Below is a small trained network, with its code and all its weights. Each question gives an input and a class and asks what happens when units are switched off, that is, made to give their printed mean instead of their output.

import numpy as np


def w(rows, s, z=0):
    codes = np.array(rows[::2]) - 128.0
    scale = np.full(codes.shape[1], s)
    scale[-1] = z or s
    return codes * scale


def f(y):
    return y / 2 * (1 + np.tanh(0.7978845608 * (y + 0.044715 * y**3)))


def log_softmax(a):
    a = a - a.max(-1, keepdims=True)
    return a - np.log(np.exp(a).sum(-1, keepdims=True))


def net(x, mask):
    res = np.array(x, float).reshape(1, 6) / 4 @ E
    y = f(res @ A[0][:, :-1].T + A[0][:, -1])
    res = res + np.where(mask, y, B[0][:, -1]) @ B[0][:, :-1]
    return log_softmax(res[-1] @ U[:, :-1].T + U[:, -1])


A, B = {}, {}
E = w([
[162,172,125,189,244,160,159,156,134,79,121],'x0',
[88,148,93,140,109,149,120,85,154,65,178],'x1',
[91,132,228,169,151,83,159,154,82,39,145],'x2',
[135,137,96,171,90,155,197,81,142,83,162],'x3',
[103,58,186,161,151,117,98,57,200,182,176],'x4',
[191,58,161,72,122,168,120,107,97,59,131],'x5',
],0.011)
A[0] = w([
[113,177,61,33,101,146,108,177,126,183,111,200],'N0',
[65,71,217,120,62,94,82,135,145,200,117,246],'N1',
[191,96,87,2,111,214,48,71,107,162,133,223],'N2',
[160,81,141,176,147,167,208,57,137,65,213,250],'N3',
[124,122,144,76,87,76,51,90,172,166,144,175],'N4',
[132,190,47,124,109,129,144,120,220,158,122,253],'N5',
[139,101,77,68,131,98,104,118,170,222,57,165],'N6',
[165,102,52,158,155,212,81,79,151,104,128,160],'N7',
[159,142,129,190,201,111,173,138,235,134,123,182],'N8',
[136,151,216,221,236,39,155,133,181,106,68,208],'N9',
[187,133,200,75,63,151,210,163,57,28,158,152],'N10',
],0.007,0.0038)
B[0] = w([
[116,143,49,158,150,162,28,201,80,97,117,220],'N0',
[74,70,84,83,125,28,125,121,132,209,174,232],'N1',
[189,102,149,95,146,117,97,157,136,81,109,246],'N2',
[126,100,189,114,119,112,176,100,189,66,111,218],'N3',
[108,79,101,102,121,84,90,111,195,140,166,203],'N4',
[136,166,92,226,1,168,112,125,159,91,122,212],'N5',
[123,130,149,181,159,83,38,143,160,125,88,219],'N6',
[183,120,118,146,141,192,134,131,149,100,146,179],'N7',
[160,202,150,136,128,159,170,153,185,220,162,187],'N8',
[63,165,220,157,200,172,162,135,139,184,154,222],'N9',
[99,151,126,53,125,96,208,116,90,107,52,214],'N10',
],0.0089,0.012)
U = w([
[153,135,36,90,132,95,169,80,65,208,127,74],'0',
[227,42,137,36,151,139,70,189,54,83,104,185],'1',
[142,95,93,99,55,88,3,178,157,144,110,9],'2',
[229,130,115,131,45,152,145,64,213,92,168,76],'3',
[113,175,45,206,63,163,100,161,56,84,115,168],'4',
[150,164,188,160,160,154,154,223,148,218,145,151],'5',
[124,116,146,48,99,93,208,133,69,63,37,226],'6',
[86,31,135,67,122,52,122,96,135,165,224,202],'7',
],0.0076,0.0016)

Each question gives the input, the list of numbers given to net, and the class t.
The units are the neurons (one row each of A and B). Each row of codes is followed by its name. A weight is (code - 128) times the scale printed after its matrix; where a second scale follows, it is the last column's (A, B and U).
mask holds one flag per neuron, in row order. A switched-off neuron (its flag False) gives its mean, the last column of its row in B, instead of its output. The means were averaged over made-up inputs and are rounded, as every weight is.
A unit's drop is (log p(t) with every unit on - log p(t) with that unit switched off) / (log p(t) with every unit on - log p(t) with every unit switched off).
The circuit of an input: a set's keep is (log p(t) with only the set's units on - log p(t) with every unit switched off) / (log p(t) with every unit on - log p(t) with every unit switched off). Starting from all 11 units, units are removed one at a time, each time the one whose removal leaves the highest keep (on an exact tie, the one counted first), for as long as the keep stays at least 0.8.
circuit, biggest first: the units of the circuit, biggest drop first
most important unit: the unit with the biggest drop
k most important neurons: the k neurons with the biggest drops, biggest first
drop when u is switched off: that unit's drop, to one decimal
input [3,8,0,-3,7,-3], class 5: most important unit -> N8
input [2,2,3,0,8,-2], class 5: 2 most important neurons -> [N9, N8]
input [1,6,7,6,5,2], class 6: circuit, biggest first -> [N10, N4]
input [4,-4,-5,-7,-5,-3], class 4: circuit, biggest first -> [N1, N0]
input [5,2,5,-8,5,7], class 5: 2 most important neurons -> [N9, N4]
input [0,-1,6,-7,1,4], class 7: circuit, biggest first -> [N1, N0]
input [-4,-6,0,-7,3,7], class 7: 2 most important neurons -> [N1, N5]
input [4,-4,-3,8,-8,8], class 6: drop when N10 is switched off -> 0.8
input [4,7,3,3,5,-3], class 5: 2 most important neurons -> [N9, N8]
input [5,0,8,-4,0,5], class 6: drop when N10 is switched off -> 1.7
input [2,2,-3,8,-8,4], class 6: drop when N10 is switched off -> 1.2
input [-4,-3,-4,8,-5,-6], class 4: drop when N7 is switched off -> 0.0
